[[ 11  10   9]
 [ -8  36 -12]
 [-19 -26 -22]
 [ 13  32   7]
 [-14 -31 -16]
 [ 20  -6  17]]
->
[[ 20  -6  17]
 [-14 -31 -16]
 [ 13  32   7]
 [-19 -26 -22]
 [ -8  36 -12]
 [ 11  10   9]]

[[ 18  24 -36 -23 -29  21 -12   9]
 [ 12  18   8  10  11  13  15   8]
 [  8  18 -19 -15 -14  15  -7   4]
 [-11   2   0  -2   0  -9  -5 -15]
 [-34 -31  36  31  31 -33   6 -21]
 [-18 -18  22  18  20 -17   5 -14]
 [-28 -25  19  17  19 -25  -6 -24]
 [-25 -29  30  27  30 -24  16 -18]
 [-13  -6  12   5  11 -11  -1 -10]
 [ 30  30 -33 -30 -29  31  -2  24]]
->
[[ 30  30 -33 -30 -29  31  -2  24]
 [-13  -6  12   5  11 -11  -1 -10]
 [-25 -29  30  27  30 -24  16 -18]
 [-28 -25  19  17  19 -25  -6 -24]
 [-18 -18  22  18  20 -17   5 -14]
 [-34 -31  36  31  31 -33   6 -21]
 [-11   2   0  -2   0  -9  -5 -15]
 [  8  18 -19 -15 -14  15  -7   4]
 [ 12  18   8  10  11  13  15   8]
 [ 18  24 -36 -23 -29  21 -12   9]]

[[ 11  15   0  11   8]
 [  1   1   4   1   4]
 [ -1  -2   7  -1   1]
 [ -7  -7  -8  -6  -7]
 [ -2  -2   3  -2   0]
 [ -5  -5 -10  -5  -4]
 [ 25  33 -16  32  30]
 [-12 -14  18 -17 -17]
 [ -5  -8  17  -4  -1]
 [ 29  39 -21  38  35]
 [ -9  -9 -12  -6  -8]
 [ 22  30 -12  28  24]]
->
[[ 22  30 -12  28  24]
 [ -9  -9 -12  -6  -8]
 [ 29  39 -21  38  35]
 [ -5  -8  17  -4  -1]
 [-12 -14  18 -17 -17]
 [ 25  33 -16  32  30]
 [ -5  -5 -10  -5  -4]
 [ -2  -2   3  -2   0]
 [ -7  -7  -8  -6  -7]
 [ -1  -2   7  -1   1]
 [  1   1   4   1   4]
 [ 11  15   0  11   8]]

[[ 20  19  17  -7 -32 -21 -30 -27]
 [ 24  19  18  -8 -38 -24 -34 -32]
 [-27  18 -15 -11  25  16  10  27]
 [-22 -16 -18   6  33  22  30  29]
 [  0  16   8  -3  -4  -5 -10  -4]
 [-41  18 -24  -9  43  28  24  44]
 [-26  20 -15 -13  22  14   7  26]
 [ 21  -3  16   6 -22 -16 -14 -23]]
->
[[ 21  -3  16   6 -22 -16 -14 -23]
 [-26  20 -15 -13  22  14   7  26]
 [-41  18 -24  -9  43  28  24  44]
 [  0  16   8  -3  -4  -5 -10  -4]
 [-22 -16 -18   6  33  22  30  29]
 [-27  18 -15 -11  25  16  10  27]
 [ 24  19  18  -8 -38 -24 -34 -32]
 [ 20  19  17  -7 -32 -21 -30 -27]]

[[  2  -4  32  -6  18   8  -2  -9  11  -1  29  -1  -2]
 [-31 -27 -22 -12 -20 -29 -25 -14 -16 -20 -24 -13  -3]
 [  7   5  31  -3  18  12   2  -3  13   1  29   7  -1]
 [  4  -2  33  -2  19   8  -3  -5  15   1  29   6   4]
 [ 34  34   9  13  12  37  29  18  13  27  14  11   6]
 [ -6  -2 -34   3 -18 -14   0   5 -15  -3 -31  -4   0]
 [ 20  17  20   6  16  23  13   7  15  15  21   9   2]]
->
[[ 20  17  20   6  16  23  13   7  15  15  21   9   2]
 [ -6  -2 -34   3 -18 -14   0   5 -15  -3 -31  -4   0]
 [ 34  34   9  13  12  37  29  18  13  27  14  11   6]
 [  4  -2  33  -2  19   8  -3  -5  15   1  29   6   4]
 [  7   5  31  -3  18  12   2  -3  13   1  29   7  -1]
 [-31 -27 -22 -12 -20 -29 -25 -14 -16 -20 -24 -13  -3]
 [  2  -4  32  -6  18   8  -2  -9  11  -1  29  -1  -2]]

[[ 28  -6  -1   1]
 [ 28   6   0   1]
 [ 28  -6  -2   1]
 [ 25   3   1   2]
 [ 26  -4  13   0]
 [ 13 -15  25   6]
 [ 27  -6  -5   0]
 [ 34  18 -15  10]
 [ 29  -6  -1   2]
 [ 21  -4  -4   0]
 [ 35  -7  -5   1]
 [ 28 -10  -7  14]]
->
[[ 28 -10  -7  14]
 [ 35  -7  -5   1]
 [ 21  -4  -4   0]
 [ 29  -6  -1   2]
 [ 34  18 -15  10]
 [ 27  -6  -5   0]
 [ 13 -15  25   6]
 [ 26  -4  13   0]
 [ 25   3   1   2]
 [ 28  -6  -2   1]
 [ 28   6   0   1]
 [ 28  -6  -1   1]]

[[-25 -40  -5]
 [-25 -14 -14]
 [-32  27 -17]
 [-35  22 -22]
 [ 13  15   4]
 [-19 -26 -15]
 [-21  26 -12]]
->
[[-21  26 -12]
 [-19 -26 -15]
 [ 13  15   4]
 [-35  22 -22]
 [-32  27 -17]
 [-25 -14 -14]
 [-25 -40  -5]]

[[ 28  -1]
 [-26 -17]
 [  7 -44]
 [ -2 -32]
 [-14  10]]
->
[[-14  10]
 [ -2 -32]
 [  7 -44]
 [-26 -17]
 [ 28  -1]]
---
[[  1  -1 -16  -4   2  -9   3]
 [ 28  26  28 -20 -15 -19 -29]
 [ 16  19   5 -21 -32 -23 -16]]
->
[[ 16  19   5 -21 -32 -23 -16]
 [ 28  26  28 -20 -15 -19 -29]
 [  1  -1 -16  -4   2  -9   3]]

[[ 18  11  -7 -19]
 [ 31  32  -3 -30]]
->
[[ 31  32  -3 -30]
 [ 18  11  -7 -19]]

[[-35 -28  40  31  36 -33   9 -27  28  31  15 -23  21 -34  -4   0]
 [  3   1   0   0   0   2   2   4   0   0   2   3   0   3   2   2]
 [ 25  33 -30 -25 -26  28  -7  16 -26 -23 -10  13 -17  24   0   0]]
->
[[ 25  33 -30 -25 -26  28  -7  16 -26 -23 -10  13 -17  24   0   0]
 [  3   1   0   0   0   2   2   4   0   0   2   3   0   3   2   2]
 [-35 -28  40  31  36 -33   9 -27  28  31  15 -23  21 -34  -4   0]]

[[ 15 -25 -20  -2 -22 -19 -18 -26 -17   1   0   3  25 -33 -21]
 [ 21 -31 -24  -1 -26 -23 -22 -32 -20   2   2   6  34 -40 -26]
 [-20  14   6  -3   6   6   6  14   4  -7 -10 -12 -31  17   8]]
->
[[-20  14   6  -3   6   6   6  14   4  -7 -10 -12 -31  17   8]
 [ 21 -31 -24  -1 -26 -23 -22 -32 -20   2   2   6  34 -40 -26]
 [ 15 -25 -20  -2 -22 -19 -18 -26 -17   1   0   3  25 -33 -21]]

[[18 10 32 14 16 14 23  9 14 21 26 12 16  9]
 [24 15 15 15 12 14 26  8 12 16 26 17 21 15]
 [18 15 14 16 16 14 16 13 14 15 17 15 16 17]
 [24 27 13 19 16 28 16  8 14 13 24 16 17 24]
 [13 15 15 15 17 14 11 21 18 15 12 12 13 11]
 [13 12 14 15 16 15 16 18 14 15 13 15 16 16]]
->
[[13 12 14 15 16 15 16 18 14 15 13 15 16 16]
 [13 15 15 15 17 14 11 21 18 15 12 12 13 11]
 [24 27 13 19 16 28 16  8 14 13 24 16 17 24]
 [18 15 14 16 16 14 16 13 14 15 17 15 16 17]
 [24 15 15 15 12 14 26  8 12 16 26 17 21 15]
 [18 10 32 14 16 14 23  9 14 21 26 12 16  9]]

[[ 26   6  14  20   5 -26  41]
 [  1  21 -22   4  33 -11  10]
 [ 27 -10 -42 -36  43 -36   1]
 [-22 -12  13  -2   9  14  37]
 [  1  -2 -35 -27 -39  -3  30]
 [ -1 -31  43  39 -14  30   2]
 [-18  20   0   3  -7  37  40]
 [ -2   3  -6  40   3   5  11]
 [  9   6  20 -15 -42  13 -19]
 [-19  44 -27  36  12 -40  27]
 [-42   8  41   9 -35   2  -2]]
->
[[-42   8  41   9 -35   2  -2]
 [-19  44 -27  36  12 -40  27]
 [  9   6  20 -15 -42  13 -19]
 [ -2   3  -6  40   3   5  11]
 [-18  20   0   3  -7  37  40]
 [ -1 -31  43  39 -14  30   2]
 [  1  -2 -35 -27 -39  -3  30]
 [-22 -12  13  -2   9  14  37]
 [ 27 -10 -42 -36  43 -36   1]
 [  1  21 -22   4  33 -11  10]
 [ 26   6  14  20   5 -26  41]]

[[-29 -20   4  -3   5]
 [ 14  -5  -8 -40  20]
 [  0   0   3  -1 -11]
 [-22  -1  14  29 -11]
 [ 25  -1  -8 -31  30]
 [ 26  16  24  -3   6]
 [  4  -6  27 -19  23]
 [-11  -7 -18 -18 -15]
 [ -6  -3  12 -15  13]]
->
[[ -6  -3  12 -15  13]
 [-11  -7 -18 -18 -15]
 [  4  -6  27 -19  23]
 [ 26  16  24  -3   6]
 [ 25  -1  -8 -31  30]
 [-22  -1  14  29 -11]
 [  0   0   3  -1 -11]
 [ 14  -5  -8 -40  20]
 [-29 -20   4  -3   5]]

[[ -1  -8 -19   2 -13  -5  -7  18  11   9]
 [ -1 -11   8  -1  11 -25 -13  -2  35  -5]
 [-17 -17 -13 -14   2  10  -4  15   7  -4]
 [ -2   9 -25 -10   6 -20  -1   8  19  16]
 [ -7  -7 -11  -1  13 -21  -5   6  30  16]
 [  9   4 -23 -15 -12 -18  -3   9  10   5]]
->
[[  9   4 -23 -15 -12 -18  -3   9  10   5]
 [ -7  -7 -11  -1  13 -21  -5   6  30  16]
 [ -2   9 -25 -10   6 -20  -1   8  19  16]
 [-17 -17 -13 -14   2  10  -4  15   7  -4]
 [ -1 -11   8  -1  11 -25 -13  -2  35  -5]
 [ -1  -8 -19   2 -13  -5  -7  18  11   9]]

[[ -5  -3  -9  -2  -3  22 -16   0   6 -12   2]
 [ -4  -2  -7  -4  -3  16  -9   0   4 -11   1]
 [ -3  -2   8  16   2 -21  -4   0  -1   6   0]
 [ -5  -3  13  29   4 -32  -5   0  -1   4   1]]
->
[[ -5  -3  13  29   4 -32  -5   0  -1   4   1]
 [ -3  -2   8  16   2 -21  -4   0  -1   6   0]
 [ -4  -2  -7  -4  -3  16  -9   0   4 -11   1]
 [ -5  -3  -9  -2  -3  22 -16   0   6 -12   2]]
